Here is a tiny trained network, its code and every weight. The questions are about switching its units off for an input and a class, where a switched-off unit gives its printed mean instead of its output.

import numpy as np


def w(rows, s, z=0):
    codes = np.array(rows[::2]) - 128.0
    scale = np.full(codes.shape[1], s)
    scale[-1] = z or s
    return codes * scale


def norm(h):
    return h / np.sqrt((h * h).mean(-1, keepdims=True) + 1e-5)


def f(y):
    return np.maximum(y, 0)


def log_softmax(a):
    a = a - a.max(-1, keepdims=True)
    return a - np.log(np.exp(a).sum(-1, keepdims=True))


def net(x, mask):
    res = np.array(x, float).reshape(1, 8) / 4 @ E
    u = 0
    for l in range(4):
        y = f(norm(res) @ A[l][:, :-1].T + A[l][:, -1])
        res = res + np.where(mask[u : u + 7], y, B[l][:, -1]) @ B[l][:, :-1]
        u += 7
    return log_softmax(norm(res)[-1] @ U[:, :-1].T + U[:, -1])


A, B = {}, {}
E = w([
[122,166,193,131,99,197,104],'x0',
[104,220,120,119,149,82,189],'x1',
[179,74,151,163,181,138,102],'x2',
[121,53,232,63,141,224,155],'x3',
[47,118,167,195,2,92,234],'x4',
[144,126,86,147,74,204,232],'x5',
[112,122,180,124,233,116,181],'x6',
[215,21,167,79,109,62,197],'x7',
],0.0065)
A[0] = w([
[154,156,85,116,104,249,102,74],'0.n1',
[190,106,127,116,105,85,116,37],'0.n2',
[162,52,168,71,204,170,152,130],'0.n3',
[140,143,151,120,236,121,139,66],'0.n4',
[84,99,55,184,166,90,107,1],'0.n5',
[121,153,178,120,146,119,45,30],'0.n6',
[150,92,85,143,106,70,100,48],'0.n7',
],0.014,0.0038)
B[0] = w([
[142,139,69,212,146,249,123,200],'0.n1',
[238,156,116,75,124,127,137,167],'0.n2',
[80,20,157,98,122,134,198,254],'0.n3',
[146,197,97,85,232,110,174,204],'0.n4',
[47,51,47,255,133,31,124,186],'0.n5',
[49,163,164,74,98,103,43,183],'0.n6',
[218,95,157,183,110,75,94,185],'0.n7',
],0.011,0.008)
A[1] = w([
[248,135,117,101,71,81,84,45],'1.n1',
[126,154,127,152,75,120,118,88],'1.n2',
[127,190,113,141,124,76,75,40],'1.n3',
[139,105,157,171,182,123,114,121],'1.n4',
[115,209,125,144,52,116,189,13],'1.n5',
[134,155,109,140,77,142,76,58],'1.n6',
[110,181,164,70,114,117,13,4],'1.n7',
],0.016,0.0019)
B[1] = w([
[251,75,127,242,177,114,167,253],'1.n1',
[145,193,123,87,162,111,149,196],'1.n2',
[89,42,125,75,87,130,90,249],'1.n3',
[119,163,83,47,80,126,138,204],'1.n4',
[82,141,210,219,91,119,216,228],'1.n5',
[153,135,84,81,178,145,147,201],'1.n6',
[24,62,196,195,217,136,105,216],'1.n7',
],0.016,0.0053)
A[2] = w([
[144,130,188,104,123,118,43,110],'2.n1',
[200,96,149,80,96,147,122,193],'2.n2',
[79,137,114,166,136,110,53,102],'2.n3',
[117,166,39,176,71,83,75,6],'2.n4',
[139,100,62,133,149,102,9,125],'2.n5',
[159,232,125,82,226,114,106,159],'2.n6',
[141,202,69,173,115,245,61,48],'2.n7',
],0.013,0.0027)
B[2] = w([
[97,65,104,176,153,125,221,158],'2.n1',
[183,86,159,149,125,107,77,216],'2.n2',
[102,94,106,133,152,70,50,225],'2.n3',
[102,136,76,96,40,50,59,207],'2.n4',
[89,173,204,164,90,145,241,254],'2.n5',
[123,180,101,134,173,79,184,200],'2.n6',
[127,146,55,178,165,249,53,218],'2.n7',
],0.014,0.0052)
A[3] = w([
[141,225,153,59,182,105,135,63],'3.n1',
[90,128,101,184,110,118,145,101],'3.n2',
[83,185,122,142,122,133,102,83],'3.n3',
[148,60,164,16,66,172,120,3],'3.n4',
[139,150,112,135,97,249,91,41],'3.n5',
[132,139,81,127,64,66,124,81],'3.n6',
[120,189,201,139,96,140,161,25],'3.n7',
],0.019,0.0023)
B[3] = w([
[108,139,26,104,114,101,182,186],'3.n1',
[119,166,154,90,99,165,114,254],'3.n2',
[176,69,159,154,143,143,126,195],'3.n3',
[178,96,217,6,139,200,111,227],'3.n4',
[130,127,31,178,137,217,93,222],'3.n5',
[152,158,129,119,111,117,60,213],'3.n6',
[142,189,142,137,114,145,156,198],'3.n7',
],0.023,0.0073)
U = w([
[122,144,45,188,144,253,85,153],'0',
[248,75,131,195,129,76,127,151],'1',
[24,61,163,161,192,124,83,137],'2',
[101,161,41,62,179,97,194,146],'3',
[170,64,186,20,163,199,169,128],'4',
[122,217,191,172,63,166,187,140],'5',
[134,180,113,134,157,130,97,2],'6',
[102,167,91,172,58,57,36,131],'7',
],0.016,0.0091)

Each question gives the input, the list of numbers given to net, and the class t.
The units are the neurons (one row each of A and B). Each row of codes is followed by its name. A weight is (code - 128) times the scale printed after its matrix; where a second scale follows, it is the last column's (A, B and U).
mask holds one flag per neuron, layer by layer. A switched-off neuron (its flag False) gives its mean, the last column of its row in B, instead of its output. The means were averaged over made-up inputs and are rounded, as every weight is.
A unit's drop is (log p(t) with every unit on - log p(t) with that unit switched off) / (log p(t) with every unit on - log p(t) with every unit switched off).
The circuit of an input: a set's keep is (log p(t) with only the set's units on - log p(t) with every unit switched off) / (log p(t) with every unit on - log p(t) with every unit switched off). Starting from the 12 units with the biggest drops (on a tie, the unit counted first), units are removed one at a time, each time the one whose removal leaves the highest keep (on an exact tie, the one counted first), for as long as the keep stays at least 0.8.
circuit, biggest first: the units of the circuit, biggest drop first
unit that matters most: the unit with the biggest drop
top k neurons: the k neurons with the biggest drops, biggest first
k most important neurons of layer l: the k neurons of layer l with the biggest drops, biggest first
drop of u: that unit's drop, to one decimal
input [6,-1,-6,1,6,-7,1,7], class 5: unit that matters most : 0.n3
input [2,0,8,5,8,-6,-7,7], class 1: top 4 neurons : 1.n1; 0.n2; 1.n3; 3.n2
input [-1,-8,-2,7,4,-5,2,-8], class 2: circuit, biggest first : 0.n6; 1.n7
input [4,-4,3,-7,-6,-4,1,-1], class 2: circuit, biggest first : 1.n7; 0.n6
input [5,7,6,0,8,-7,0,-3], class 2: circuit, biggest first : 1.n7; 0.n3; 0.n6
input [2,8,0,6,-1,-8,0,1], class 2: 4 most important neurons of layer 1 : 1.n7; 1.n2; 1.n6; 1.n4
input [3,5,5,7,8,3,5,-1], class 5: circuit, biggest first : 1.n3; 3.n7
input [-5,-6,2,-7,0,3,-1,0], class 7: circuit, biggest first : 0.n5; 2.n4
input [6,6,0,4,-2,-6,1,-2], class 2: top 2 neurons : 0.n6; 1.n7
input [3,-1,-4,-2,3,-3,3,-1], class 2: top 2 neurons : 1.n7; 0.n3
input [8,8,-3,-4,-2,8,8,3], class 5: top 2 neurons : 1.n5; 3.n7
input [-4,5,-3,1,-5,-3,0,-2], class 3: top 2 neurons : 0.n4; 2.n6
input [-5,1,-2,4,8,-6,-8,1], class 1: top 2 neurons : 1.n1; 0.n7
input [7,-8,-6,-8,6,-1,-1,-1], class 5: circuit, biggest first : 1.n5
input [5,-7,-2,4,-5,-6,-6,-4], class 2: top 2 neurons : 1.n7; 0.n6
input [8,-5,-5,-8,-2,-4,-7,3], class 1: top 2 neurons : 1.n1; 0.n7
input [-6,3,6,-5,5,7,-8,-8], class 7: top 2 neurons : 0.n5; 2.n4
input [-7,-4,1,1,-6,-2,0,-2], class 3: top 2 neurons : 0.n4; 1.n3
input [-7,-6,-6,-2,5,-5,-1,3], class 1: top 3 neurons : 1.n1; 0.n7; 0.n2
input [-8,3,0,3,-3,-5,-5,-2], class 2: unit that matters most : 0.n6
input [3,-5,-2,-1,-4,0,-7,8], class 1: drop of 1.n1 : 0.8
